Below is a small trained network, with its code and all its weights. Each question gives an input and a class and asks what happens when units are switched off, that is, made to give their printed mean instead of their output.

import numpy as np


def w(rows, s, z=0):
    codes = np.array(rows[::2]) - 128.0
    scale = np.full(codes.shape[1], s)
    scale[-1] = z or s
    return codes * scale


def norm(h):
    return h / np.sqrt((h * h).mean(-1, keepdims=True) + 1e-5)


def f(y):
    return y / 2 * (1 + np.tanh(0.7978845608 * (y + 0.044715 * y**3)))


def log_softmax(a):
    a = a - a.max(-1, keepdims=True)
    return a - np.log(np.exp(a).sum(-1, keepdims=True))


def net(x, mask):
    res = np.array(x, float).reshape(1, 8) / 4 @ E
    u = 0
    for l in range(4):
        y = f(norm(res) @ A[l][:, :-1].T + A[l][:, -1])
        res = res + np.where(mask[u : u + 16], y, B[l][:, -1]) @ B[l][:, :-1]
        u += 16
    return log_softmax(norm(res)[-1] @ U[:, :-1].T + U[:, -1])


A, B = {}, {}
E = w([
[127,130,127,130,126,127,125,124,128],'x0',
[129,128,127,128,129,128,127,127,128],'x1',
[115,175,161,182,127,149,56,213,174],'x2',
[54,120,202,132,76,100,177,188,3],'x3',
[128,130,129,129,128,128,126,129,127],'x4',
[125,227,135,173,152,142,190,103,114],'x5',
[106,107,158,139,53,210,151,99,178],'x6',
[79,98,93,180,124,63,154,119,178],'x7',
],0.0042)
A[0] = w([
[125,130,203,46,158,169,146,172,121,146],'L0N0',
[124,159,157,190,137,153,70,195,145,56],'L0N1',
[123,143,121,124,100,134,140,147,121,78],'L0N2',
[135,173,137,141,106,124,99,192,148,34],'L0N3',
[49,81,128,174,131,53,111,92,179,172],'L0N4',
[112,163,172,163,94,98,69,169,168,3],'L0N5',
[140,157,150,136,135,180,120,145,145,112],'L0N6',
[169,160,96,111,123,111,101,115,187,100],'L0N7',
[125,21,152,52,142,110,90,87,129,91],'L0N8',
[98,64,124,106,65,112,4,123,131,38],'L0N9',
[188,130,89,128,147,146,92,79,168,119],'L0N10',
[146,123,185,123,26,193,121,78,164,62],'L0N11',
[91,161,155,179,109,140,23,165,148,98],'L0N12',
[61,108,98,61,106,100,153,69,89,71],'L0N13',
[127,216,154,95,154,179,245,174,171,112],'L0N14',
[173,110,172,56,160,167,72,150,79,161],'L0N15',
],0.0048,0.002)
B[0] = w([
[165,134,151,188,99,77,122,99,133,188],'L0N0',
[141,108,93,110,166,212,213,132,99,206],'L0N1',
[127,120,123,150,150,127,101,98,126,107],'L0N2',
[144,101,116,106,178,173,162,120,96,139],'L0N3',
[208,175,106,149,55,103,169,153,96,252],'L0N4',
[144,136,108,114,163,208,191,181,142,157],'L0N5',
[160,131,114,109,121,118,130,97,105,155],'L0N6',
[118,109,207,162,156,136,158,114,92,192],'L0N7',
[117,234,127,86,127,133,178,143,133,235],'L0N8',
[100,214,157,59,113,79,140,120,186,203],'L0N9',
[150,63,252,166,125,92,127,111,112,244],'L0N10',
[135,108,70,181,105,110,82,136,71,218],'L0N11',
[154,146,113,85,150,163,239,168,91,236],'L0N12',
[170,96,151,121,152,165,189,145,129,190],'L0N13',
[107,188,94,93,80,72,102,87,121,208],'L0N14',
[158,138,111,139,71,69,134,109,115,235],'L0N15',
],0.0043,0.0018)
A[1] = w([
[42,124,67,112,95,126,147,155,61,99],'L1N0',
[179,117,55,119,153,185,34,115,90,54],'L1N1',
[140,131,103,159,71,54,94,59,114,75],'L1N2',
[113,138,117,139,90,137,173,171,31,104],'L1N3',
[176,159,192,113,88,62,133,76,127,174],'L1N4',
[80,97,169,145,188,124,96,79,106,33],'L1N5',
[62,140,164,151,52,210,144,71,155,16],'L1N6',
[175,166,144,95,163,139,60,127,89,67],'L1N7',
[151,117,152,63,103,159,55,159,100,38],'L1N8',
[56,136,185,152,31,223,115,102,177,51],'L1N9',
[185,117,58,108,167,153,113,88,204,126],'L1N10',
[160,49,152,98,104,74,190,36,101,85],'L1N11',
[86,121,181,153,161,202,3,244,173,156],'L1N12',
[84,127,158,88,246,67,106,149,69,9],'L1N13',
[177,186,154,128,231,47,118,174,87,137],'L1N14',
[134,160,166,117,46,61,194,171,80,178],'L1N15',
],0.004,0.0013)
B[1] = w([
[169,116,168,104,191,128,71,95,203,164],'L1N0',
[121,127,165,159,117,141,167,47,95,118],'L1N1',
[164,147,183,106,151,154,131,253,144,162],'L1N2',
[167,94,150,143,192,126,92,56,189,203],'L1N3',
[144,159,136,183,108,231,96,188,195,202],'L1N4',
[125,161,119,112,117,93,154,203,93,100],'L1N5',
[82,108,35,130,157,173,68,147,127,153],'L1N6',
[154,129,137,196,75,114,134,64,85,138],'L1N7',
[197,204,139,111,70,67,150,58,132,128],'L1N8',
[101,88,34,172,128,137,58,94,83,166],'L1N9',
[38,118,233,168,239,176,87,114,121,181],'L1N10',
[120,180,67,110,211,236,169,196,90,213],'L1N11',
[92,230,97,34,202,201,159,123,81,156],'L1N12',
[81,93,81,165,141,158,56,140,137,148],'L1N13',
[111,89,17,160,69,216,57,90,113,218],'L1N14',
[187,115,187,174,198,202,55,119,233,253],'L1N15',
],0.0035,0.003)
A[2] = w([
[121,57,157,54,99,95,125,151,151,108],'L2N0',
[63,131,85,119,107,50,203,167,190,63],'L2N1',
[111,94,111,186,119,74,186,178,154,41],'L2N2',
[169,136,187,155,176,187,166,138,163,197],'L2N3',
[85,107,216,149,148,138,129,126,110,65],'L2N4',
[114,254,93,99,91,99,134,118,145,105],'L2N5',
[88,165,81,180,153,164,132,76,85,177],'L2N6',
[114,116,118,154,152,128,163,177,174,122],'L2N7',
[74,208,174,182,146,104,170,68,122,63],'L2N8',
[39,130,170,115,81,94,151,146,52,159],'L2N9',
[93,129,170,139,96,121,141,185,56,79],'L2N10',
[110,149,118,138,93,169,109,122,140,4],'L2N11',
[125,118,169,192,118,133,89,106,100,113],'L2N12',
[69,76,133,161,147,81,159,131,180,116],'L2N13',
[101,162,149,101,46,143,151,103,181,146],'L2N14',
[105,91,66,167,83,132,49,100,106,117],'L2N15',
],0.0054,0.002)
B[2] = w([
[61,207,121,79,164,69,112,118,193,136],'L2N0',
[149,240,175,145,78,142,116,101,72,134],'L2N1',
[202,160,119,163,83,152,123,61,106,132],'L2N2',
[147,14,142,117,126,55,131,199,125,254],'L2N3',
[148,51,119,126,161,137,73,148,175,123],'L2N4',
[167,74,139,87,79,122,118,162,201,137],'L2N5',
[124,63,160,18,72,81,91,194,168,205],'L2N6',
[212,122,174,107,98,108,139,99,101,162],'L2N7',
[105,157,103,15,122,76,60,153,182,149],'L2N8',
[72,137,136,164,243,139,56,34,219,112],'L2N9',
[107,131,155,178,212,162,140,4,204,120],'L2N10',
[94,74,105,123,176,120,173,120,145,126],'L2N11',
[185,78,118,106,95,82,154,111,183,152],'L2N12',
[180,173,197,128,101,150,128,117,69,142],'L2N13',
[143,97,28,110,124,66,77,151,111,145],'L2N14',
[106,33,110,160,78,83,180,226,103,154],'L2N15',
],0.004,0.0043)
A[3] = w([
[97,87,79,66,155,85,231,18,104,5],'L3N0',
[61,84,181,142,157,95,117,120,81,79],'L3N1',
[234,138,133,158,142,104,102,115,88,176],'L3N2',
[90,84,110,130,71,221,142,80,211,36],'L3N3',
[95,142,112,78,180,155,207,119,70,48],'L3N4',
[90,89,110,74,127,171,167,118,111,179],'L3N5',
[132,161,74,104,188,44,75,134,88,155],'L3N6',
[87,172,94,216,167,139,168,161,214,131],'L3N7',
[105,83,73,114,165,141,178,165,70,136],'L3N8',
[93,81,137,60,110,113,138,166,152,158],'L3N9',
[117,132,49,158,150,81,86,139,45,74],'L3N10',
[179,136,155,123,83,204,85,91,99,177],'L3N11',
[115,183,123,39,120,97,67,77,207,93],'L3N12',
[126,102,161,162,137,97,44,175,152,200],'L3N13',
[109,74,190,106,177,147,134,113,124,101],'L3N14',
[119,154,115,183,237,165,103,2,190,90],'L3N15',
],0.0051,0.0015)
B[3] = w([
[123,231,164,112,208,207,183,200,70,135],'L3N0',
[134,57,117,201,190,107,75,121,220,118],'L3N1',
[70,107,141,185,68,103,185,126,144,233],'L3N2',
[70,78,91,143,166,101,90,123,61,173],'L3N3',
[160,109,185,133,128,180,165,246,158,131],'L3N4',
[123,180,61,181,140,113,133,229,137,166],'L3N5',
[43,91,49,103,54,194,107,161,134,175],'L3N6',
[132,185,198,93,146,193,169,92,2,136],'L3N7',
[201,94,94,171,82,184,155,179,142,177],'L3N8',
[178,157,89,94,153,85,101,191,150,215],'L3N9',
[61,61,43,189,76,154,119,100,142,131],'L3N10',
[80,187,129,221,143,61,217,125,115,192],'L3N11',
[86,158,138,110,100,43,108,198,168,179],'L3N12',
[150,69,108,108,153,105,203,114,151,254],'L3N13',
[193,142,153,172,155,111,148,132,186,169],'L3N14',
[69,51,223,183,194,105,32,104,145,131],'L3N15',
],0.0041,0.003)
U = w([
[121,61,229,168,254,115,58,60,197,98],'0',
[168,108,119,140,100,114,145,175,151,253],'1',
[164,110,120,138,103,120,143,173,155,234],'2',
[153,189,131,89,214,250,177,175,73,62],'3',
[42,71,29,169,90,165,65,118,76,54],'4',
[76,217,139,23,99,78,62,129,171,46],'5',
[171,202,190,179,51,127,151,13,64,37],'6',
],0.0093,0.0039)

Each question gives the input, the list of numbers given to net, and the class t.
The units are the neurons (one row each of A and B). Each row of codes is followed by its name. A weight is (code - 128) times the scale printed after its matrix; where a second scale follows, it is the last column's (A, B and U).
mask holds one flag per neuron, layer by layer. A switched-off neuron (its flag False) gives its mean, the last column of its row in B, instead of its output. The means were averaged over made-up inputs and are rounded, as every weight is.
A unit's drop is (log p(t) with every unit on - log p(t) with that unit switched off) / (log p(t) with every unit on - log p(t) with every unit switched off).
The circuit of an input: a set's keep is (log p(t) with only the set's units on - log p(t) with every unit switched off) / (log p(t) with every unit on - log p(t) with every unit switched off). Starting from the 12 units with the biggest drops (on a tie, the unit counted first), units are removed one at a time, each time the one whose removal leaves the highest keep (on an exact tie, the one counted first), for as long as the keep stays at least 0.8.
circuit, biggest first: the units of the circuit, biggest drop first
most important unit: the unit with the biggest drop
top k neurons: the k neurons with the biggest drops, biggest first
top k neurons in layer l: the k neurons of layer l with the biggest drops, biggest first
input [-6,-4,4,-2,4,-7,8,-5], class 4: most important unit => L1N9
input [3,-6,-4,0,-4,-4,7,4], class 4: top 2 neurons => [L3N3; L2N3]
input [-1,4,2,1,0,4,-2,0], class 5: top 2 neurons => [L0N14; L0N10]
input [-6,-8,8,3,-5,-8,7,-5], class 3: top 2 neurons => [L1N12; L0N12]
input [1,-8,-5,-3,-4,-3,-3,-3], class 3: top 2 neurons => [L1N11; L0N8]
input [-7,0,1,7,4,-5,0,-8], class 6: circuit, biggest first => [L0N15; L0N0; L2N6; L2N3]
input [0,8,-1,2,-6,-6,-7,7], class 4: top 3 neurons in layer 2 => [L2N6; L2N3; L2N12]
input [-4,-5,7,7,6,0,-6,7], class 0: circuit, biggest first => [L2N10; L2N9]
input [-1,-8,7,-2,-3,8,3,-2], class 5: top 4 neurons => [L0N14; L2N6; L2N8; L1N11]
input [-1,-6,3,7,6,8,-5,6], class 5: circuit, biggest first => [L2N8; L0N14]
input [3,8,-7,-2,6,3,4,6], class 3: top 2 neurons => [L1N11; L3N0]
input [6,7,8,-6,6,2,-2,0], class 3: circuit, biggest first => [L1N12; L3N7]
input [2,-8,-4,0,4,-2,-1,-6], class 6: top 2 neurons in layer 1 => [L1N7; L1N8]
input [-4,-1,6,-3,-2,-1,5,-5], class 3: top 4 neurons => [L1N12; L0N4; L0N12; L0N1]
input [-4,-7,4,-6,1,7,-4,1], class 5: top 3 neurons in layer 2 => [L2N8; L2N6; L2N15]
input [-7,-7,-8,-7,0,7,1,1], class 3: top 2 neurons => [L1N15; L3N0]
input [7,6,8,8,2,-7,-1,-7], class 0: top neuron in layer 1 => [L1N11]
input [-2,5,-2,7,7,6,-8,0], class 4: top 4 neurons => [L1N14; L0N10; L3N6; L1N10]
input [4,2,-8,-5,-3,5,-5,1], class 3: top 2 neurons => [L3N0; L1N15]
input [-5,-7,1,8,6,2,7,-8], class 0: top neuron in layer 0 => [L0N4]
input [-5,5,-5,1,-6,8,-7,-4], class 5: top 2 neurons => [L2N6; L0N14]
input [2,8,-2,-7,7,-8,2,8], class 5: top 2 neurons in layer 1 => [L1N15; L1N3]
input [0,-8,3,8,1,-5,7,1], class 0: top 2 neurons => [L1N14; L2N9]
input [2,5,1,2,6,8,7,-6], class 5: top 2 neurons => [L0N14; L2N6]
input [6,-6,-7,1,-1,-4,6,8], class 6: top 2 neurons => [L0N4; L2N1]
input [-1,-4,0,-6,-6,7,-5,-6], class 5: top 2 neurons in layer 1 => [L1N15; L1N3]
input [0,3,-5,5,-5,6,0,2], class 5: top neuron => [L2N8]
input [1,-5,-7,5,-3,-2,-3,1], class 3: top 2 neurons in layer 0 => [L0N10; L0N13]
input [-6,-4,-7,-5,7,8,8,-7], class 4: top 3 neurons in layer 0 => [L0N12; L0N1; L0N11]
input [2,3,-3,2,-3,8,4,-8], class 5: top 3 neurons in layer 0 => [L0N14; L0N4; L0N10]
